Below are the code and all the weights of a small trained network. Each question names an input and a target symbol and asks about switching units off, where a switched-off unit gives its printed mean instead of its output.

import numpy as np


def w(rows, s, z=0):
    codes = np.array(rows[::2]) - 128.0
    scale = np.full(codes.shape[1], s)
    scale[-1] = z or s
    return codes * scale


def norm(h):
    return h / np.sqrt((h * h).mean(-1, keepdims=True) + 1e-5)


def f(y):
    return y / 2 * (1 + np.tanh(0.7978845608 * (y + 0.044715 * y**3)))


def softmax(a):
    e = np.exp(a - a.max(-1, keepdims=True))
    return e / e.sum(-1, keepdims=True)


def log_softmax(a):
    a = a - a.max(-1, keepdims=True)
    return a - np.log(np.exp(a).sum(-1, keepdims=True))


def net(x, mask):
    ids = ['ΓΔΛΠΨΩαβεζημξστφ'.index(c) for c in x.split()]
    T = len(ids)
    res = E[ids] + P[:T]
    u = 0
    for l in range(2):
        r = norm(res)
        for j in range(2):
            rows = slice(3 * j, 3 * j + 3)
            q, k, v = (r @ M[l][rows].T for M in (Q, K, V))
            z = softmax(np.where(np.tri(T) > 0, q @ k.T / 3**0.5, -1e9)) @ v
            o = O[l][rows]
            res = res + np.where(mask[u + j], z, o[:, -1]) @ o[:, :-1]
        u += 2
        y = f(norm(res) @ A[l][:, :-1].T + A[l][:, -1])
        res = res + np.where(mask[u : u + 8], y, B[l][:, -1]) @ B[l][:, :-1]
        u += 8
    return log_softmax(norm(res)[-1] @ U[:, :-1].T + U[:, -1])


Q, K, V, O, A, B = {}, {}, {}, {}, {}, {}
E = w([
[102,243,111,197,144,70,124],'Γ',
[137,138,63,196,108,67,136],'Δ',
[227,98,170,126,109,139,92],'Λ',
[155,132,203,207,139,88,119],'Π',
[230,138,111,157,113,3,130],'Ψ',
[199,132,94,211,110,108,193],'Ω',
[171,114,154,147,179,145,124],'α',
[156,193,141,151,133,53,58],'β',
[171,164,159,198,80,70,133],'ε',
[122,105,190,87,126,125,193],'ζ',
[96,144,70,67,153,160,85],'η',
[105,245,84,108,53,183,90],'μ',
[134,132,152,188,60,160,121],'ξ',
[224,133,127,168,189,45,140],'σ',
[165,120,128,82,26,132,83],'τ',
[154,84,96,153,66,163,180],'φ',
],0.024)
P = w([
[254,254,106,130,77,185,117],'0',
[205,204,134,134,89,132,124],'1',
[158,169,141,130,107,134,127],'2',
[124,138,143,133,123,123,119],'3',
[95,96,155,130,135,115,111],'4',
[60,98,195,128,143,77,114],'5',
],0.0097)
Q[0] = w([
[196,27,188,168,2,9,118],'L0H1',
[219,204,74,42,73,194,154],'L0H1',
[2,140,71,67,100,45,190],'L0H1',
[118,73,58,161,101,243,95],'L0H2',
[34,157,113,124,99,225,145],'L0H2',
[90,128,55,64,159,123,57],'L0H2',
],0.016)
K[0] = w([
[254,25,210,118,66,122,94],'L0H1',
[130,217,120,136,28,107,145],'L0H1',
[17,102,138,84,81,51,143],'L0H1',
[151,66,62,161,158,161,61],'L0H2',
[172,142,82,194,71,196,62],'L0H2',
[162,158,139,125,146,78,74],'L0H2',
],0.019)
V[0] = w([
[132,249,91,135,133,154,159],'L0H1',
[117,150,140,100,147,159,119],'L0H1',
[126,99,123,156,90,107,106],'L0H1',
[144,189,159,106,94,148,102],'L0H2',
[88,135,176,78,154,128,189],'L0H2',
[148,126,162,88,105,136,179],'L0H2',
],0.015)
O[0] = w([
[48,254,35,90,215,135,231,125],'L0H1',
[74,97,128,135,144,104,134,121],'L0H1',
[192,148,108,150,73,161,89,142],'L0H1',
[163,120,234,124,106,132,43,253],'L0H2',
[24,168,173,43,193,118,227,16],'L0H2',
[143,152,191,92,99,150,166,182],'L0H2',
],0.0071,0.0063)
A[0] = w([
[48,125,61,120,19,203,80,144],'L0N1',
[147,108,15,71,124,75,38,155],'L0N2',
[147,86,159,169,189,172,122,135],'L0N3',
[89,108,104,186,204,143,166,73],'L0N4',
[133,102,138,111,177,70,148,3],'L0N5',
[78,104,125,45,229,144,154,119],'L0N6',
[178,102,126,119,164,210,117,81],'L0N7',
[88,117,59,70,186,163,10,129],'L0N8',
],0.013,0.0035)
B[0] = w([
[69,75,177,86,143,191,130,201],'L0N1',
[122,224,96,92,58,75,151,218],'L0N2',
[130,144,142,94,206,184,118,255],'L0N3',
[208,172,123,154,97,147,91,147],'L0N4',
[172,103,117,136,141,106,120,126],'L0N5',
[202,108,175,93,63,139,85,187],'L0N6',
[91,159,100,115,174,145,170,233],'L0N7',
[151,112,126,3,162,98,89,162],'L0N8',
],0.015,0.0047)
Q[1] = w([
[170,190,84,55,205,45,103],'L1H1',
[125,196,185,57,36,144,62],'L1H1',
[6,159,179,81,122,182,180],'L1H1',
[167,122,93,206,126,115,79],'L1H2',
[68,144,57,153,212,90,159],'L1H2',
[113,89,133,154,200,114,79],'L1H2',
],0.02)
K[1] = w([
[98,125,83,119,195,1,146],'L1H1',
[58,167,135,121,49,136,37],'L1H1',
[54,193,151,35,138,217,175],'L1H1',
[221,131,163,178,137,78,148],'L1H2',
[157,228,90,120,197,153,160],'L1H2',
[120,106,182,123,170,116,127],'L1H2',
],0.02)
V[1] = w([
[89,171,144,101,133,224,59],'L1H1',
[119,118,162,207,85,195,231],'L1H1',
[25,83,95,149,57,73,69],'L1H1',
[46,149,124,249,157,171,30],'L1H2',
[61,199,181,125,9,160,161],'L1H2',
[121,29,45,145,103,231,117],'L1H2',
],0.016)
O[1] = w([
[132,136,206,79,152,195,88,206],'L1H1',
[179,35,123,210,136,190,143,118],'L1H1',
[106,207,48,167,92,165,78,6],'L1H1',
[117,234,226,192,140,118,160,142],'L1H2',
[60,97,161,161,18,115,171,145],'L1H2',
[191,183,139,73,136,167,244,118],'L1H2',
],0.011,0.012)
A[1] = w([
[124,111,91,47,70,204,203,62],'L1N1',
[115,98,84,246,88,153,93,2],'L1N2',
[133,206,180,217,201,98,159,67],'L1N3',
[82,29,125,35,197,47,165,47],'L1N4',
[72,66,189,211,234,172,141,96],'L1N5',
[8,213,36,174,114,201,112,30],'L1N6',
[162,80,84,192,145,169,235,177],'L1N7',
[43,92,161,105,240,152,198,74],'L1N8',
],0.016,0.0026)
B[1] = w([
[94,48,50,101,91,80,118,189],'L1N1',
[145,112,138,132,165,170,209,159],'L1N2',
[38,54,139,144,121,97,116,232],'L1N3',
[116,108,82,137,223,189,132,208],'L1N4',
[135,155,175,41,114,40,147,254],'L1N5',
[213,126,124,130,166,248,93,171],'L1N6',
[136,254,169,115,161,73,135,181],'L1N7',
[170,97,176,135,147,216,215,197],'L1N8',
],0.021,0.008)
U = w([
[76,150,158,187,184,153,65,174],'Γ',
[149,157,98,180,102,197,141,252],'Δ',
[242,95,206,128,87,110,58,82],'Λ',
[83,85,197,129,140,2,89,92],'Π',
[174,101,95,169,77,27,131,170],'Ψ',
[162,219,153,184,185,62,158,130],'Ω',
[108,135,183,93,251,165,166,133],'α',
[112,225,153,115,102,89,43,153],'β',
[127,58,153,234,126,121,166,151],'ε',
[101,7,118,119,120,135,132,116],'ζ',
[96,140,119,20,152,95,94,130],'η',
[80,158,168,72,104,219,89,86],'μ',
[80,200,248,148,57,166,148,102],'ξ',
[151,87,90,163,195,62,113,158],'σ',
[114,66,144,106,6,136,98,95],'τ',
[164,128,122,58,65,102,222,106],'φ',
],0.01,0.004)

Each question gives the input, a string of symbols that net reads in full, and the target symbol t.
The units are the heads (3 rows each of Q, K, V and O) and the neurons (one row each of A and B). Each row of codes is followed by its name. A weight is (code - 128) times the scale printed after its matrix; where a second scale follows, it is the last column's (O, A, B and U).
mask holds one flag per unit, layer by layer, with each layer's heads first. A switched-off unit (its flag False) gives its mean, the last column of its rows in O or B, instead of its output. The means were averaged over made-up inputs and are rounded, as every weight is.
A unit's drop is (log p(t) with every unit on - log p(t) with that unit switched off) / (log p(t) with every unit on - log p(t) with every unit switched off).
The circuit of an input: a set's keep is (log p(t) with only the set's units on - log p(t) with every unit switched off) / (log p(t) with every unit on - log p(t) with every unit switched off). Starting from the 12 units with the biggest drops (on a tie, the unit counted first), units are removed one at a time, each time the one whose removal leaves the highest keep (on an exact tie, the one counted first), for as long as the keep stays at least 0.8.
circuit, biggest first: the units of the circuit, biggest drop first
top k neurons in layer l: the k neurons of layer l with the biggest drops, biggest first
which heads matter: for each layer, one digit per head in row order, 1 if its drop is at least 0.15 and else 0, layers parted by /
input Λ Δ α Ω, target Ω: top neuron in layer 0 => L0N2
input Λ α Ω α, target Ω: which heads matter => 11 / 10
input Λ ζ β, target ζ: circuit, biggest first => L0H2, L1H2, L1N4
input Λ σ ε, target ε: which heads matter => 00 / 10
input β α ξ α Π α, target Π: which heads matter => 11 / 11
input Λ ε Λ α Λ β, target β: circuit, biggest first => L1H1, L0H2
input Λ β Λ, target β: which heads matter => 00 / 10
input Λ Π Λ, target Π: which heads matter => 00 / 01
input Λ Λ Λ α Δ α, target Δ: circuit, biggest first => L0H2, L1H1, L0N4, L1N5
input η α Π μ α Ω, target Ω: which heads matter => 01 / 10
input α Λ μ Λ φ Λ, target φ: top 3 neurons in layer 0 => L0N3, L0N7, L0N5
input ξ ξ ζ Π, target ξ: circuit, biggest first => L0N1, L0H2, L1H2, L0H1
input α α ζ φ Λ, target φ: circuit, biggest first => L0N1, L1H2
input α β Π β φ, target φ: circuit, biggest first => L1N1, L1N7, L1H2, L1H1
input Λ α Λ α, target Λ: circuit, biggest first => L0H1, L0H2, L0N6, L0N4
input α η α, target η: top 3 neurons in layer 0 => L0N8, L0N6, L0N3
input Λ Λ ξ α Λ Λ, target Λ: top 2 neurons in layer 0 => L0N1, L0N8
input ξ α τ α, target τ: which heads matter => 11 / 01
input φ Λ α α Λ, target α: top 2 neurons in layer 1 => L1N4, L1N1
input ξ α Π, target Π: circuit, biggest first => L1H2, L1N5
input Λ Λ Ω ξ ζ, target ξ: circuit, biggest first => L0N1, L1H2
input ξ Π Λ ζ, target ζ: top 2 neurons in layer 0 => L0N6, L0N7
input Λ Π Λ Δ η Λ, target Δ: top neuron in layer 1 => L1N5
input Λ ξ β ξ Λ, target ξ: top 2 neurons in layer 1 => L1N5, L1N1
input Λ η ξ, target ξ: which heads matter => 00 / 01
input η μ β, target β: which heads matter => 00 / 10
input α Λ α, target Λ: which heads matter => 11 / 00
input Π Λ φ, target φ: which heads matter => 00 / 01
input ξ ξ Λ Λ Λ ξ, target Λ: top 2 neurons in layer 0 => L0N1, L0N2
input Λ Ω α φ Λ, target Ω: top 2 neurons in layer 0 => L0N1, L0N7
